Here is a tiny trained network, its code and every weight. The questions are about switching its units off for an input and a target symbol, where a switched-off unit gives its printed mean instead of its output.

import numpy as np


def w(rows, s, z=0):
    codes = np.array(rows[::2]) - 128.0
    scale = np.full(codes.shape[1], s)
    scale[-1] = z or s
    return codes * scale


def norm(h):
    return h / np.sqrt((h * h).mean(-1, keepdims=True) + 1e-5)


def f(y):
    return y / 2 * (1 + np.tanh(0.7978845608 * (y + 0.044715 * y**3)))


def softmax(a):
    e = np.exp(a - a.max(-1, keepdims=True))
    return e / e.sum(-1, keepdims=True)


def log_softmax(a):
    a = a - a.max(-1, keepdims=True)
    return a - np.log(np.exp(a).sum(-1, keepdims=True))


def net(x, mask):
    ids = ['αβγδεζηθλμξστψω'.index(c) for c in x.split()]
    T = len(ids)
    res = E[ids] + P[:T]
    u = 0
    for l in range(2):
        r = norm(res)
        for j in range(2):
            rows = slice(3 * j, 3 * j + 3)
            q, k, v = (r @ M[l][rows].T for M in (Q, K, V))
            z = softmax(np.where(np.tri(T) > 0, q @ k.T / 3**0.5, -1e9)) @ v
            o = O[l][rows]
            res = res + np.where(mask[u + j], z, o[:, -1]) @ o[:, :-1]
        u += 2
        y = f(norm(res) @ A[l][:, :-1].T + A[l][:, -1])
        res = res + np.where(mask[u : u + 4], y, B[l][:, -1]) @ B[l][:, :-1]
        u += 4
    return log_softmax(norm(res)[-1] @ U[:, :-1].T + U[:, -1])


Q, K, V, O, A, B = {}, {}, {}, {}, {}, {}
E = w([
[94,126,88],'α',
[73,145,82],'β',
[110,124,92],'γ',
[232,104,151],'δ',
[180,63,81],'ε',
[137,128,246],'ζ',
[161,180,171],'η',
[108,122,93],'θ',
[96,131,95],'λ',
[164,149,49],'μ',
[97,119,90],'ξ',
[117,122,96],'σ',
[105,121,94],'τ',
[104,119,94],'ψ',
[102,128,88],'ω',
],0.013)
P = w([
[253,88,64],'0',
[79,27,103],'1',
[75,91,64],'2',
[86,96,57],'3',
[75,85,67],'4',
[93,96,40],'5',
[86,97,58],'6',
[70,95,71],'7',
[82,90,58],'8',
[95,108,59],'9',
[64,84,83],'10',
[113,99,64],'11',
[85,99,87],'12',
[89,89,83],'13',
],0.0059)
Q[0] = w([
[72,97,161],'0.h1',
[109,144,145],'0.h1',
[2,76,187],'0.h1',
[153,142,147],'0.h2',
[210,125,158],'0.h2',
[212,167,156],'0.h2',
],0.0085)
K[0] = w([
[22,161,130],'0.h1',
[21,125,166],'0.h1',
[2,190,178],'0.h1',
[164,144,227],'0.h2',
[218,59,208],'0.h2',
[192,217,206],'0.h2',
],0.008)
V[0] = w([
[202,75,10],'0.h1',
[75,78,176],'0.h1',
[162,224,172],'0.h1',
[150,249,65],'0.h2',
[23,44,66],'0.h2',
[3,30,122],'0.h2',
],0.0058)
O[0] = w([
[94,110,35,255],'0.h1',
[98,114,150,95],'0.h1',
[164,121,195,82],'0.h1',
[110,22,209,131],'0.h2',
[253,200,108,161],'0.h2',
[231,171,15,129],'0.h2',
],0.0058,0.006)
A[0] = w([
[162,138,1,98],'0.n1',
[129,224,39,207],'0.n2',
[26,2,161,181],'0.n3',
[96,177,86,2],'0.n4',
],0.0064,0.0055)
B[0] = w([
[70,97,49,241],'0.n1',
[183,93,94,253],'0.n2',
[203,254,95,228],'0.n3',
[52,85,111,104],'0.n4',
],0.0064,0.0054)
Q[1] = w([
[167,102,167],'1.h1',
[2,176,112],'1.h1',
[216,15,94],'1.h1',
[219,79,141],'1.h2',
[160,29,68],'1.h2',
[92,164,78],'1.h2',
],0.0099)
K[1] = w([
[111,184,78],'1.h1',
[46,184,32],'1.h1',
[229,2,153],'1.h1',
[181,63,58],'1.h2',
[213,3,158],'1.h2',
[177,177,197],'1.h2',
],0.009)
V[1] = w([
[131,102,84],'1.h1',
[50,177,43],'1.h1',
[165,70,90],'1.h1',
[150,2,8],'1.h2',
[13,228,246],'1.h2',
[246,118,182],'1.h2',
],0.0064)
O[1] = w([
[192,97,74,154],'1.h1',
[207,39,93,133],'1.h1',
[137,145,164,169],'1.h1',
[2,107,228,214],'1.h2',
[178,107,25,1],'1.h2',
[98,231,158,147],'1.h2',
],0.0083,0.0086)
A[1] = w([
[165,177,94,63],'1.n1',
[185,120,246,254],'1.n2',
[108,97,81,126],'1.n3',
[131,118,87,48],'1.n4',
],0.014,0.0054)
B[1] = w([
[191,89,122,147],'1.n1',
[70,211,5,255],'1.n2',
[163,93,177,190],'1.n3',
[185,50,136,126],'1.n4',
],0.011,0.0055)
U = w([
[102,22,177,8],'α',
[145,50,190,3],'β',
[120,47,192,5],'γ',
[13,228,33,253],'δ',
[69,75,142,50],'ε',
[169,104,175,6],'ζ',
[228,135,8,253],'η',
[130,67,207,6],'θ',
[101,20,150,24],'λ',
[78,42,112,44],'μ',
[104,1,168,100],'ξ',
[116,76,183,4],'σ',
[90,46,130,28],'τ',
[154,46,187,15],'ψ',
[110,38,179,33],'ω',
],0.0083,0.0057)

Each question gives the input, a string of symbols that net reads in full, and the target symbol t.
The units are the heads (3 rows each of Q, K, V and O) and the neurons (one row each of A and B). Each row of codes is followed by its name. A weight is (code - 128) times the scale printed after its matrix; where a second scale follows, it is the last column's (O, A, B and U).
mask holds one flag per unit, layer by layer, with each layer's heads first. A switched-off unit (its flag False) gives its mean, the last column of its rows in O or B, instead of its output. The means were averaged over made-up inputs and are rounded, as every weight is.
A unit's drop is (log p(t) with every unit on - log p(t) with that unit switched off) / (log p(t) with every unit on - log p(t) with every unit switched off).
The circuit of an input: a set's keep is (log p(t) with only the set's units on - log p(t) with every unit switched off) / (log p(t) with every unit on - log p(t) with every unit switched off). Starting from all 12 units, units are removed one at a time, each time the one whose removal leaves the highest keep (on an exact tie, the one counted first), for as long as the keep stays at least 0.8.
circuit, biggest first: the units of the circuit, biggest drop first
most important unit: the unit with the biggest drop
top k neurons: the k neurons with the biggest drops, biggest first
heads that matter: for each layer, one digit per head in row order, 1 if its drop is at least 0.15 and else 0, layers parted by /
drop when u is switched off: that unit's drop, to one decimal
input η ε ξ μ δ λ δ σ ξ ψ, target η: heads that matter => 11 / 00
input η λ η μ α σ ξ γ η ψ ψ δ δ μ, target η: top 2 neurons => [0.n1, 1.n2]
input η δ η β ω δ λ τ μ ε λ γ, target η: circuit, biggest first => [0.h2, 1.n2]
input η λ τ δ α δ μ, target η: most important unit => 0.h2
input η δ δ δ ξ α τ ω, target η: top 2 neurons => [0.n1, 0.n3]
input η σ ξ ε η δ δ δ δ γ, target η: top 4 neurons => [0.n1, 0.n3, 0.n2, 1.n2]
input η μ δ δ ξ ξ δ σ τ δ θ, target η: heads that matter => 01 / 01
input η τ ζ ξ δ ε μ δ ε δ θ, target η: heads that matter => 11 / 01
input η γ ψ ξ η τ δ α, target η: heads that matter => 01 / 01
input η δ δ τ, target η: top 2 neurons => [0.n1, 0.n2]
input η α ω δ η η δ η ψ η γ ξ, target η: top 2 neurons => [0.n1, 1.n2]
input η α δ δ ε δ τ, target η: top 2 neurons => [0.n3, 0.n1]
input η γ λ γ ε δ η ε σ ζ, target η: drop when 0.h2 is switched off => 0.8
input η ω δ δ μ λ θ λ, target η: drop when 0.h2 is switched off => 1.4
input η ξ α δ τ δ ξ θ ξ ω δ ζ η η, target η: drop when 0.h2 is switched off => 1.1
input η λ α, target η: drop when 1.h2 is switched off => 0.1
input δ δ ξ δ ε τ ξ η ω μ τ η, target η: top neuron => [0.n3]
